Below are the code and all the weights of a small trained network. Each question names an input and a target symbol and asks about switching units off, where a switched-off unit gives its printed mean instead of its output.

import numpy as np


def w(rows, s, z=0):
    codes = np.array(rows[::2]) - 128.0
    scale = np.full(codes.shape[1], s)
    scale[-1] = z or s
    return codes * scale


def f(y):
    return y / 2 * (1 + np.tanh(0.7978845608 * (y + 0.044715 * y**3)))


def softmax(a):
    e = np.exp(a - a.max(-1, keepdims=True))
    return e / e.sum(-1, keepdims=True)


def log_softmax(a):
    a = a - a.max(-1, keepdims=True)
    return a - np.log(np.exp(a).sum(-1, keepdims=True))


def net(x, mask):
    ids = ['βδεηθλμπσφψω'.index(c) for c in x.split()]
    T = len(ids)
    res = E[ids] + P[:T]
    u = 0
    for l in range(2):
        q, k, v = (res @ M[l].T for M in (Q, K, V))
        z = softmax(np.where(np.tri(T) > 0, q @ k.T / 3**0.5, -1e9)) @ v
        res = res + np.where(mask[u], z, O[l][:, -1]) @ O[l][:, :-1]
        u += 1
        y = f(res @ A[l][:, :-1].T + A[l][:, -1])
        res = res + np.where(mask[u : u + 4], y, B[l][:, -1]) @ B[l][:, :-1]
        u += 4
    return log_softmax(res[-1] @ U[:, :-1].T + U[:, -1])


Q, K, V, O, A, B = {}, {}, {}, {}, {}, {}
E = w([
[26,93,191],'β',
[174,122,22],'δ',
[183,146,79],'ε',
[113,133,156],'η',
[117,92,129],'θ',
[121,137,152],'λ',
[86,110,42],'μ',
[126,153,128],'π',
[127,127,138],'σ',
[141,108,89],'φ',
[63,254,154],'ψ',
[85,93,142],'ω',
],0.021)
P = w([
[96,77,170],'0',
[117,199,57],'1',
[247,119,119],'2',
[100,195,57],'3',
[144,96,157],'4',
[91,193,57],'5',
[129,93,163],'6',
],0.013)
Q[0] = w([
[65,90,247],'L0H1',
[133,115,124],'L0H1',
[218,206,191],'L0H1',
],0.011)
K[0] = w([
[133,255,163],'L0H1',
[130,181,115],'L0H1',
[184,174,196],'L0H1',
],0.01)
V[0] = w([
[233,2,229],'L0H1',
[164,145,103],'L0H1',
[144,123,129],'L0H1',
],0.0055)
O[0] = w([
[5,100,172,1],'L0H1',
[138,142,131,112],'L0H1',
[118,130,134,115],'L0H1',
],0.013,0.0034)
A[0] = w([
[141,24,91,126],'L0N1',
[170,92,174,166],'L0N2',
[172,2,171,48],'L0N3',
[147,140,75,254],'L0N4',
],0.017,0.0065)
B[0] = w([
[226,129,174,173],'L0N1',
[114,151,35,161],'L0N2',
[115,3,143,169],'L0N3',
[82,132,162,247],'L0N4',
],0.022,0.013)
Q[1] = w([
[211,121,2],'L1H1',
[90,141,103],'L1H1',
[176,161,100],'L1H1',
],0.014)
K[1] = w([
[159,134,8],'L1H1',
[93,117,91],'L1H1',
[140,173,84],'L1H1',
],0.015)
V[1] = w([
[71,180,78],'L1H1',
[175,136,142],'L1H1',
[2,47,126],'L1H1',
],0.0076)
O[1] = w([
[2,113,140,5],'L1H1',
[154,112,152,141],'L1H1',
[128,204,28,199],'L1H1',
],0.0083,0.014)
A[1] = w([
[36,247,98,20],'L1N1',
[217,73,191,133],'L1N2',
[201,151,65,3],'L1N3',
[127,165,254,54],'L1N4',
],0.0067,0.0058)
B[1] = w([
[150,50,142,194],'L1N1',
[27,209,127,251],'L1N2',
[71,17,190,179],'L1N3',
[183,5,79,157],'L1N4',
],0.013)
U = w([
[147,30,75,47],'β',
[171,82,194,124],'δ',
[199,190,121,254],'ε',
[92,139,49,136],'η',
[88,45,148,67],'θ',
[92,154,39,125],'λ',
[172,79,180,143],'μ',
[95,144,80,182],'π',
[209,91,95,168],'σ',
[46,151,143,146],'φ',
[254,54,158,115],'ψ',
[74,59,124,87],'ω',
],0.0099,0.0069)

Each question gives the input, a string of symbols that net reads in full, and the target symbol t.
The units are the heads (3 rows each of Q, K, V and O) and the neurons (one row each of A and B). Each row of codes is followed by its name. A weight is (code - 128) times the scale printed after its matrix; where a second scale follows, it is the last column's (O, A, B and U).
mask holds one flag per unit, layer by layer, with each layer's heads first. A switched-off unit (its flag False) gives its mean, the last column of its rows in O or B, instead of its output. The means were averaged over made-up inputs and are rounded, as every weight is.
A unit's drop is (log p(t) with every unit on - log p(t) with that unit switched off) / (log p(t) with every unit on - log p(t) with every unit switched off).
The circuit of an input: a set's keep is (log p(t) with only the set's units on - log p(t) with every unit switched off) / (log p(t) with every unit on - log p(t) with every unit switched off). Starting from all 10 units, units are removed one at a time, each time the one whose removal leaves the highest keep (on an exact tie, the one counted first), for as long as the keep stays at least 0.8.
circuit, biggest first: the units of the circuit, biggest drop first
top k neurons: the k neurons with the biggest drops, biggest first
k most important neurons of layer l: the k neurons of layer l with the biggest drops, biggest first
input φ ψ δ θ β β, target ε: circuit, biggest first -> [L0H1]
input φ β ψ ω, target ε: top 2 neurons -> [L0N3, L0N1]
input β σ β δ, target β: top 4 neurons -> [L0N4, L1N1, L1N3, L0N3]
input β σ σ ψ, target β: circuit, biggest first -> [L1N1, L1H1, L0N3, L1N3]
input β η φ β, target β: top 4 neurons -> [L1N1, L1N3, L0N3, L1N2]
input φ δ ψ φ, target ε: 3 most important neurons of layer 0 -> [L0N3, L0N4, L0N2]
input φ φ ε β ε, target ε: 3 most important neurons of layer 1 -> [L1N3, L1N2, L1N1]
input θ λ δ, target δ: circuit, biggest first -> [L1N2, L0N1, L1N4, L1H1]
input θ ψ β ω, target ψ: top 2 neurons -> [L1N2, L0N3]
input ψ ψ δ ψ, target θ: circuit, biggest first -> [L1H1, L1N1, L1N2]
input θ ε φ, target φ: top 3 neurons -> [L1N2, L0N1, L0N4]
input ω ε φ μ μ θ β, target β: circuit, biggest first -> [L0N3, L1N2, L1H1]
input θ φ φ δ η β, target ψ: 2 most important neurons of layer 1 -> [L1N2, L1N3]
input σ ε θ, target θ: circuit, biggest first -> [L1N2, L0N3]
input φ π θ σ β β, target ε: top neuron -> [L0N3]
input φ μ φ λ φ μ, target ε: top 3 neurons -> [L0N3, L0N1, L0N4]
input φ ε η θ π φ, target ε: top 2 neurons -> [L0N3, L0N2]
input ω ω θ, target θ: top 3 neurons -> [L1N2, L0N3, L0N1]
input θ π ε δ λ σ, target ψ: top 2 neurons -> [L1N2, L0N3]
input φ ω λ δ, target ε: top 2 neurons -> [L0N3, L0N4]
input φ λ β η η ψ, target ε: top 4 neurons -> [L0N3, L0N1, L1N3, L0N2]
input δ ε σ φ π ε δ, target δ: top 4 neurons -> [L1N2, L1N4, L0N1, L0N2]
input β σ δ β η λ, target β: top 2 neurons -> [L1N1, L1N3]
input β η φ φ, target β: top 3 neurons -> [L1N1, L0N3, L1N3]
input β ε η ω, target β: 2 most important neurons of layer 1 -> [L1N1, L1N3]
input β σ σ ψ φ δ, target β: most important neuron of layer 1 -> [L1N1]
input β δ μ σ, target β: 2 most important neurons of layer 0 -> [L0N3, L0N1]
input β π λ η β η ε, target ε: 2 most important neurons of layer 0 -> [L0N4, L0N3]
input φ σ ω θ, target ε: 2 most important neurons of layer 1 -> [L1N1, L1N4]
